Below are the code and all the weights of a small trained network. Each question names an input and a target symbol and asks about switching units off, where a switched-off unit gives its printed mean instead of its output.

import numpy as np


def w(rows, s, z=0):
    codes = np.array(rows[::2]) - 128.0
    scale = np.full(codes.shape[1], s)
    scale[-1] = z or s
    return codes * scale


def f(y):
    return y / 2 * (1 + np.tanh(0.7978845608 * (y + 0.044715 * y**3)))


def softmax(a):
    e = np.exp(a - a.max(-1, keepdims=True))
    return e / e.sum(-1, keepdims=True)


def log_softmax(a):
    a = a - a.max(-1, keepdims=True)
    return a - np.log(np.exp(a).sum(-1, keepdims=True))


def net(x, mask):
    ids = ['ΨΩβδεηλμξπστφ'.index(c) for c in x.split()]
    T = len(ids)
    res = E[ids] + P[:T]
    r = res
    for j in range(3):
        rows = slice(2 * j, 2 * j + 2)
        q, k, v = (r @ M[0][rows].T for M in (Q, K, V))
        z = softmax(np.where(np.tri(T) > 0, q @ k.T / 2**0.5, -1e9)) @ v
        o = O[0][rows]
        res = res + np.where(mask[j], z, o[:, -1]) @ o[:, :-1]
    y = f(res @ A[0][:, :-1].T + A[0][:, -1])
    res = res + np.where(mask[3:11], y, B[0][:, -1]) @ B[0][:, :-1]
    return log_softmax(res[-1] @ U[:, :-1].T + U[:, -1])


Q, K, V, O, A, B = {}, {}, {}, {}, {}, {}
E = w([
[116,146,33],'Ψ',
[123,159,81],'Ω',
[161,78,57],'β',
[86,144,90],'δ',
[98,143,108],'ε',
[143,99,21],'η',
[170,134,102],'λ',
[113,128,57],'μ',
[164,78,18],'ξ',
[179,111,7],'π',
[96,127,98],'σ',
[83,115,69],'τ',
[101,127,66],'φ',
],0.015)
P = w([
[170,176,171],'0',
[20,83,171],'1',
[85,158,67],'2',
[203,69,100],'3',
[38,94,166],'4',
[138,158,12],'5',
[212,56,103],'6',
[48,99,163],'7',
[161,160,2],'8',
[220,41,103],'9',
[57,105,162],'10',
],0.017)
Q[0] = w([
[143,37,135],'H1',
[83,152,103],'H1',
[128,80,1],'H2',
[157,105,201],'H2',
[76,159,113],'H3',
[112,113,95],'H3',
],0.022)
K[0] = w([
[194,213,163],'H1',
[106,120,53],'H1',
[149,224,185],'H2',
[158,103,7],'H2',
[80,136,101],'H3',
[122,160,117],'H3',
],0.016)
V[0] = w([
[41,106,111],'H1',
[118,154,204],'H1',
[173,121,147],'H2',
[69,199,248],'H2',
[71,37,145],'H3',
[150,10,152],'H3',
],0.011)
O[0] = w([
[113,219,113,98],'H1',
[255,123,198,3],'H1',
[163,99,134,156],'H2',
[198,187,170,106],'H2',
[127,217,117,85],'H3',
[114,136,91,90],'H3',
],0.0085,0.0054)
A[0] = w([
[45,251,168,160],'N1',
[42,131,163,139],'N2',
[89,90,107,54],'N3',
[61,113,224,89],'N4',
[132,34,183,21],'N5',
[138,246,46,151],'N6',
[152,138,118,254],'N7',
[181,124,54,153],'N8',
],0.011,0.0073)
B[0] = w([
[116,146,60,218],'N1',
[168,166,220,196],'N2',
[171,128,108,172],'N3',
[178,104,250,148],'N4',
[181,118,78,167],'N5',
[229,87,140,254],'N6',
[25,152,165,195],'N7',
[103,205,193,241],'N8',
],0.011)
U = w([
[149,164,39,128],'Ψ',
[143,205,101,195],'Ω',
[250,76,141,110],'β',
[184,193,164,17],'δ',
[157,186,185,43],'ε',
[106,128,101,140],'η',
[153,112,204,202],'λ',
[121,155,115,114],'μ',
[137,76,53,64],'ξ',
[66,130,67,165],'π',
[99,165,134,190],'σ',
[87,177,135,255],'τ',
[129,189,152,83],'φ',
],0.015,0.0054)

Each question gives the input, a string of symbols that net reads in full, and the target symbol t.
The units are the heads (2 rows each of Q, K, V and O) and the neurons (one row each of A and B). Each row of codes is followed by its name. A weight is (code - 128) times the scale printed after its matrix; where a second scale follows, it is the last column's (O, A, B and U).
mask holds one flag per unit, heads first, then neurons. A switched-off unit (its flag False) gives its mean, the last column of its rows in O or B, instead of its output. The means were averaged over made-up inputs and are rounded, as every weight is.
A unit's drop is (log p(t) with every unit on - log p(t) with that unit switched off) / (log p(t) with every unit on - log p(t) with every unit switched off).
The circuit of an input: a set's keep is (log p(t) with only the set's units on - log p(t) with every unit switched off) / (log p(t) with every unit on - log p(t) with every unit switched off). Starting from all 11 units, units are removed one at a time, each time the one whose removal leaves the highest keep (on an exact tie, the one counted first), for as long as the keep stays at least 0.8.
circuit, biggest first: the units of the circuit, biggest drop first
unit that matters most: the unit with the biggest drop
top k neurons: the k neurons with the biggest drops, biggest first
which heads matter: for each layer, one digit per head in row order, 1 if its drop is at least 0.15 and else 0, layers parted by /
input λ λ μ, target Ψ: circuit, biggest first	(H1; N1; N6)
input δ Ψ μ, target Ψ: which heads matter	100
input η τ Ω π Ω Ω λ, target π: circuit, biggest first	(N6; H2)
input η λ τ Ω π β ε, target π: top 2 neurons	(N6; N2)
input Ω η η Ω λ λ λ ξ ε λ Ω, target Ω: circuit, biggest first	(N1; H1; N2; N7)
input η Ω λ, target Ψ: unit that matters most	N1
input π λ λ τ λ φ λ λ δ τ, target ξ: circuit, biggest first	(H2; N2)
input η η λ ε Ω, target Ω: which heads matter	101
input η ε π λ π λ ε λ λ, target δ: circuit, biggest first	(N6; N8)
input π λ ε β, target ξ: which heads matter	110
input Ω λ τ, target Ψ: top 4 neurons	(N1; N6; N8; N4)
input λ β ε, target Ψ: which heads matter	100
input π λ π π λ Ψ λ λ, target λ: which heads matter	010
input π φ η π, target ξ: unit that matters most	H2
input λ π π β λ, target λ: top 3 neurons	(N2; N4; N6)
input π π π λ Ω λ τ Ω Ψ η, target ξ: which heads matter	110
input ε π σ, target Ψ: circuit, biggest first	(N1; H1; N6)
input η Ω σ, target Ψ: top 4 neurons	(N1; N8; N6; N4)
input λ ε π π π, target π: top 4 neurons	(N6; N8; N4; N2)
input π η Ω π Ω π λ λ δ Ω, target ξ: unit that matters most	H1
input η λ ξ λ Ω λ λ λ Ω η, target π: which heads matter	000
input λ μ λ λ λ τ ε λ λ, target δ: circuit, biggest first	(N8; N6)
input π π Ω λ λ ε λ, target ξ: circuit, biggest first	(H2; N2)
input λ ξ λ π Ψ η λ λ β η β, target β: top 2 neurons	(N1; N5)
input Ω τ Ψ, target Ψ: top 4 neurons	(N1; N6; N2; N4)
input λ μ φ Ω Ψ, target Ψ: top 3 neurons	(N1; N8; N6)
input π λ τ λ ε λ λ φ π λ, target ξ: unit that matters most	H2
input π λ ε, target Ψ: circuit, biggest first	(N1; N8; H1)
input Ω λ φ, target Ψ: circuit, biggest first	(N1; H1; N6)
input π π Ω, target Ψ: circuit, biggest first	(H1; N1; N6)
